Here is a tiny trained network, its code and every weight. The questions are about switching its units off for an input and a class, where a switched-off unit gives its printed mean instead of its output.

import numpy as np


def w(rows, s, z=0):
    codes = np.array(rows[::2]) - 128.0
    scale = np.full(codes.shape[1], s)
    scale[-1] = z or s
    return codes * scale


def f(y):
    return y / 2 * (1 + np.tanh(0.7978845608 * (y + 0.044715 * y**3)))


def log_softmax(a):
    a = a - a.max(-1, keepdims=True)
    return a - np.log(np.exp(a).sum(-1, keepdims=True))


def net(x, mask):
    res = np.array(x, float).reshape(1, 2) / 4 @ E
    y = f(res @ A[0][:, :-1].T + A[0][:, -1])
    res = res + np.where(mask, y, B[0][:, -1]) @ B[0][:, :-1]
    return log_softmax(res[-1] @ U[:, :-1].T + U[:, -1])


A, B = {}, {}
E = w([
[14,17,19,248,175,139,97,88,169],'x0',
[194,124,97,187,188,149,235,78,63],'x1',
],0.011)
A[0] = w([
[100,109,149,81,127,137,11,138,158,60],'n0',
[104,131,108,165,134,139,113,117,136,252],'n1',
[187,107,121,157,125,133,246,136,166,148],'n2',
[192,143,172,91,124,125,164,147,134,56],'n3',
[73,53,116,172,108,169,140,159,141,42],'n4',
[168,156,155,81,116,139,131,140,119,206],'n5',
[160,101,118,169,144,124,225,133,89,184],'n6',
[160,146,112,171,147,141,215,89,90,37],'n7',
[108,73,134,178,148,95,137,104,132,70],'n8',
[104,122,143,112,96,124,65,167,163,200],'n9',
[167,124,152,99,103,98,161,150,138,58],'n10',
[114,188,60,168,152,113,93,121,171,84],'n11',
[95,181,140,109,92,118,43,117,123,55],'n12',
],0.014,0.012)
B[0] = w([
[54,126,63,178,151,117,193,191,215,194],'n0',
[167,145,243,81,128,121,82,8,97,241],'n1',
[138,121,178,133,166,138,137,145,250,217],'n2',
[117,191,27,102,145,179,55,122,66,202],'n3',
[103,199,48,100,188,203,122,159,53,201],'n4',
[126,143,180,101,129,144,83,33,100,241],'n5',
[144,54,162,136,122,58,145,158,121,251],'n6',
[21,131,39,167,154,107,147,233,207,202],'n7',
[142,219,57,79,127,213,92,162,146,190],'n8',
[180,64,197,123,156,72,127,161,178,224],'n9',
[129,160,75,132,121,213,200,168,84,167],'n10',
[78,174,58,131,90,172,125,131,108,169],'n11',
[70,144,46,164,184,153,149,195,176,171],'n12',
],0.02,0.016)
U = w([
[73,89,126,135,185,90,121,242,236,103],'0',
[119,214,87,86,155,232,70,107,95,117],'1',
[173,89,253,101,146,86,77,34,149,255],'2',
[101,125,106,181,34,106,166,128,119,80],'3',
[135,90,89,134,71,165,136,134,97,80],'4',
[147,141,73,173,59,133,131,129,134,76],'5',
[123,113,64,130,112,146,143,190,84,91],'6',
[117,145,78,175,110,139,152,149,113,77],'7',
],0.011,0.0093)

Each question gives the input, the list of numbers given to net, and the class t.
The units are the neurons (one row each of A and B). Each row of codes is followed by its name. A weight is (code - 128) times the scale printed after its matrix; where a second scale follows, it is the last column's (A, B and U).
mask holds one flag per neuron, in row order. A switched-off neuron (its flag False) gives its mean, the last column of its row in B, instead of its output. The means were averaged over made-up inputs and are rounded, as every weight is.
A unit's drop is (log p(t) with every unit on - log p(t) with that unit switched off) / (log p(t) with every unit on - log p(t) with every unit switched off).
The circuit of an input: a set's keep is (log p(t) with only the set's units on - log p(t) with every unit switched off) / (log p(t) with every unit on - log p(t) with every unit switched off). Starting from the 12 units with the biggest drops (on a tie, the unit counted first), units are removed one at a time, each time the one whose removal leaves the highest keep (on an exact tie, the one counted first), for as long as the keep stays at least 0.8.
circuit, biggest first: the units of the circuit, biggest drop first
unit that matters most: the unit with the biggest drop
top k neurons: the k neurons with the biggest drops, biggest first
drop of u: that unit's drop, to one decimal
input [6,5], class 1: unit that matters most => n8
input [4,2], class 1: top 3 neurons => (n9, n8, n4)
input [-6,7], class 0: top 3 neurons => (n7, n2, n6)
input [-4,4], class 0: top 3 neurons => (n1, n2, n7)
input [-3,4], class 0: top 2 neurons => (n1, n7)
input [5,4], class 1: top 4 neurons => (n9, n8, n1, n4)
input [-8,8], class 0: top 2 neurons => (n7, n2)
input [3,0], class 2: top 2 neurons => (n3, n7)
input [5,-4], class 1: top 2 neurons => (n4, n6)
input [-3,3], class 2: top 2 neurons => (n0, n4)
input [4,-2], class 1: top 2 neurons => (n6, n4)
input [-5,7], class 0: drop of n7 => 0.3
input [0,7], class 0: drop of n7 => 0.3
input [8,-4], class 1: drop of n8 => 0.0
input [-7,8], class 0: circuit, biggest first => (n7)
input [-4,6], class 0: drop of n7 => 0.3
